Below are the code and all the weights of a small trained network. Each question names an input and a class and asks about switching units off, where a switched-off unit gives its printed mean instead of its output.

import numpy as np


def w(rows, s, z=0):
    codes = np.array(rows[::2]) - 128.0
    scale = np.full(codes.shape[1], s)
    scale[-1] = z or s
    return codes * scale


def f(y):
    return y / 2 * (1 + np.tanh(0.7978845608 * (y + 0.044715 * y**3)))


def log_softmax(a):
    a = a - a.max(-1, keepdims=True)
    return a - np.log(np.exp(a).sum(-1, keepdims=True))


def net(x, mask):
    res = np.array(x, float).reshape(1, 7) / 4 @ E
    y = f(res @ A[0][:, :-1].T + A[0][:, -1])
    res = res + np.where(mask, y, B[0][:, -1]) @ B[0][:, :-1]
    return log_softmax(res[-1] @ U[:, :-1].T + U[:, -1])


A, B = {}, {}
E = w([
[135,122,132,139,118,147,126,146,122],'x0',
[122,128,138,134,124,133,126,131,121],'x1',
[143,128,111,119,134,131,131,124,131],'x2',
[233,89,165,138,72,50,88,84,85],'x3',
[126,66,139,75,207,93,179,177,44],'x4',
[109,86,39,249,128,110,177,96,106],'x5',
[125,127,135,129,129,123,130,126,132],'x6',
],0.014)
A[0] = w([
[150,116,115,145,85,103,104,122,132,97],'neuron 0',
[105,40,97,183,176,94,218,115,69,45],'neuron 1',
[190,97,167,94,113,92,60,123,101,116],'neuron 2',
[239,90,143,174,59,45,84,88,110,124],'neuron 3',
[142,110,193,11,189,113,162,200,68,109],'neuron 4',
[115,163,152,93,155,177,133,144,129,141],'neuron 5',
[34,132,120,87,195,194,163,191,176,254],'neuron 6',
[157,234,180,94,71,173,27,113,236,208],'neuron 7',
[115,129,86,192,91,152,132,89,156,109],'neuron 8',
[113,150,95,240,86,124,158,71,161,133],'neuron 9',
[152,119,108,131,46,120,72,61,156,117],'neuron 10',
[78,165,45,209,106,160,147,103,150,138],'neuron 11',
[98,110,187,78,153,111,123,178,90,150],'neuron 12',
[130,98,102,206,95,130,113,58,136,114],'neuron 13',
[112,24,77,176,174,89,222,137,48,43],'neuron 14',
[254,88,160,136,78,42,90,78,89,180],'neuron 15',
[38,191,81,178,145,159,142,161,165,221],'neuron 16',
[173,102,190,100,129,73,99,149,79,89],'neuron 17',
[161,83,127,201,89,94,108,74,105,90],'neuron 18',
[194,80,126,151,50,65,73,52,85,129],'neuron 19',
],0.0087,0.007)
B[0] = w([
[118,119,149,107,155,132,105,175,106,144],'neuron 0',
[74,160,195,70,58,167,146,69,103,197],'neuron 1',
[150,62,143,150,89,85,142,125,69,176],'neuron 2',
[119,137,185,105,163,127,52,200,86,207],'neuron 3',
[178,107,38,189,213,87,84,188,137,223],'neuron 4',
[119,176,100,115,140,134,148,143,132,166],'neuron 5',
[107,255,13,98,166,182,99,165,218,250],'neuron 6',
[32,133,206,57,38,202,167,61,93,248],'neuron 7',
[160,90,103,164,167,67,113,117,170,173],'neuron 8',
[191,118,94,192,202,98,94,139,195,198],'neuron 9',
[102,159,168,122,137,142,98,147,128,179],'neuron 10',
[184,79,93,179,118,118,126,91,201,203],'neuron 11',
[180,148,42,133,155,120,140,161,108,183],'neuron 12',
[96,169,152,172,190,123,81,194,155,176],'neuron 13',
[7,135,207,44,51,190,179,86,101,210],'neuron 14',
[118,82,171,113,129,81,108,163,35,222],'neuron 15',
[166,125,37,129,111,111,166,83,193,223],'neuron 16',
[178,56,112,178,96,61,127,106,68,173],'neuron 17',
[94,174,135,109,155,134,65,184,133,172],'neuron 18',
[93,126,179,112,167,125,67,208,89,199],'neuron 19',
],0.0088,0.019)
U = w([
[86,187,120,58,50,217,215,61,126,253],'0',
[144,181,114,133,254,114,83,220,112,186],'1',
[83,113,216,68,43,138,134,116,44,81],'2',
[239,65,102,159,140,36,136,144,58,24],'3',
[215,115,80,209,149,91,150,78,171,77],'4',
],0.0097,0.0025)

Each question gives the input, the list of numbers given to net, and the class t.
The units are the neurons (one row each of A and B). Each row of codes is followed by its name. A weight is (code - 128) times the scale printed after its matrix; where a second scale follows, it is the last column's (A, B and U).
mask holds one flag per neuron, in row order. A switched-off neuron (its flag False) gives its mean, the last column of its row in B, instead of its output. The means were averaged over made-up inputs and are rounded, as every weight is.
A unit's drop is (log p(t) with every unit on - log p(t) with that unit switched off) / (log p(t) with every unit on - log p(t) with every unit switched off).
unit that matters most: the unit with the biggest drop
k most important neurons: the k neurons with the biggest drops, biggest first
drop when u is switched off: that unit's drop, to one decimal
input [-8,1,-5,-2,-4,1,-8], class 4: most important neuron : [neuron 14]
input [0,0,-1,8,-1,1,0], class 1: 3 most important neurons : [neuron 7; neuron 14; neuron 3]
input [1,8,7,3,1,0,5], class 3: 4 most important neurons : [neuron 7; neuron 14; neuron 6; neuron 1]
input [-5,-4,5,-6,-4,0,-7], class 0: 2 most important neurons : [neuron 4; neuron 7]
input [3,-8,8,-8,0,6,3], class 4: 3 most important neurons : [neuron 7; neuron 11; neuron 9]
input [4,4,2,1,-3,-4,5], class 2: 2 most important neurons : [neuron 6; neuron 16]
input [1,5,2,-2,0,7,1], class 4: 3 most important neurons : [neuron 7; neuron 9; neuron 11]
input [-1,6,0,1,1,-3,4], class 3: 3 most important neurons : [neuron 14; neuron 6; neuron 1]
input [-3,1,2,-2,7,1,5], class 0: 2 most important neurons : [neuron 14; neuron 1]
input [3,-2,-3,-4,8,1,-1], class 0: 2 most important neurons : [neuron 14; neuron 1]
input [-3,-8,6,-7,0,8,2], class 4: drop when neuron 8 is switched off : 0.3
input [-3,0,-7,-1,-1,8,-6], class 4: drop when neuron 9 is switched off : 0.2
input [-4,-8,-8,4,3,2,-2], class 2: drop when neuron 6 is switched off : 0.0
input [3,-6,-1,3,-8,2,-2], class 1: unit that matters most : neuron 9
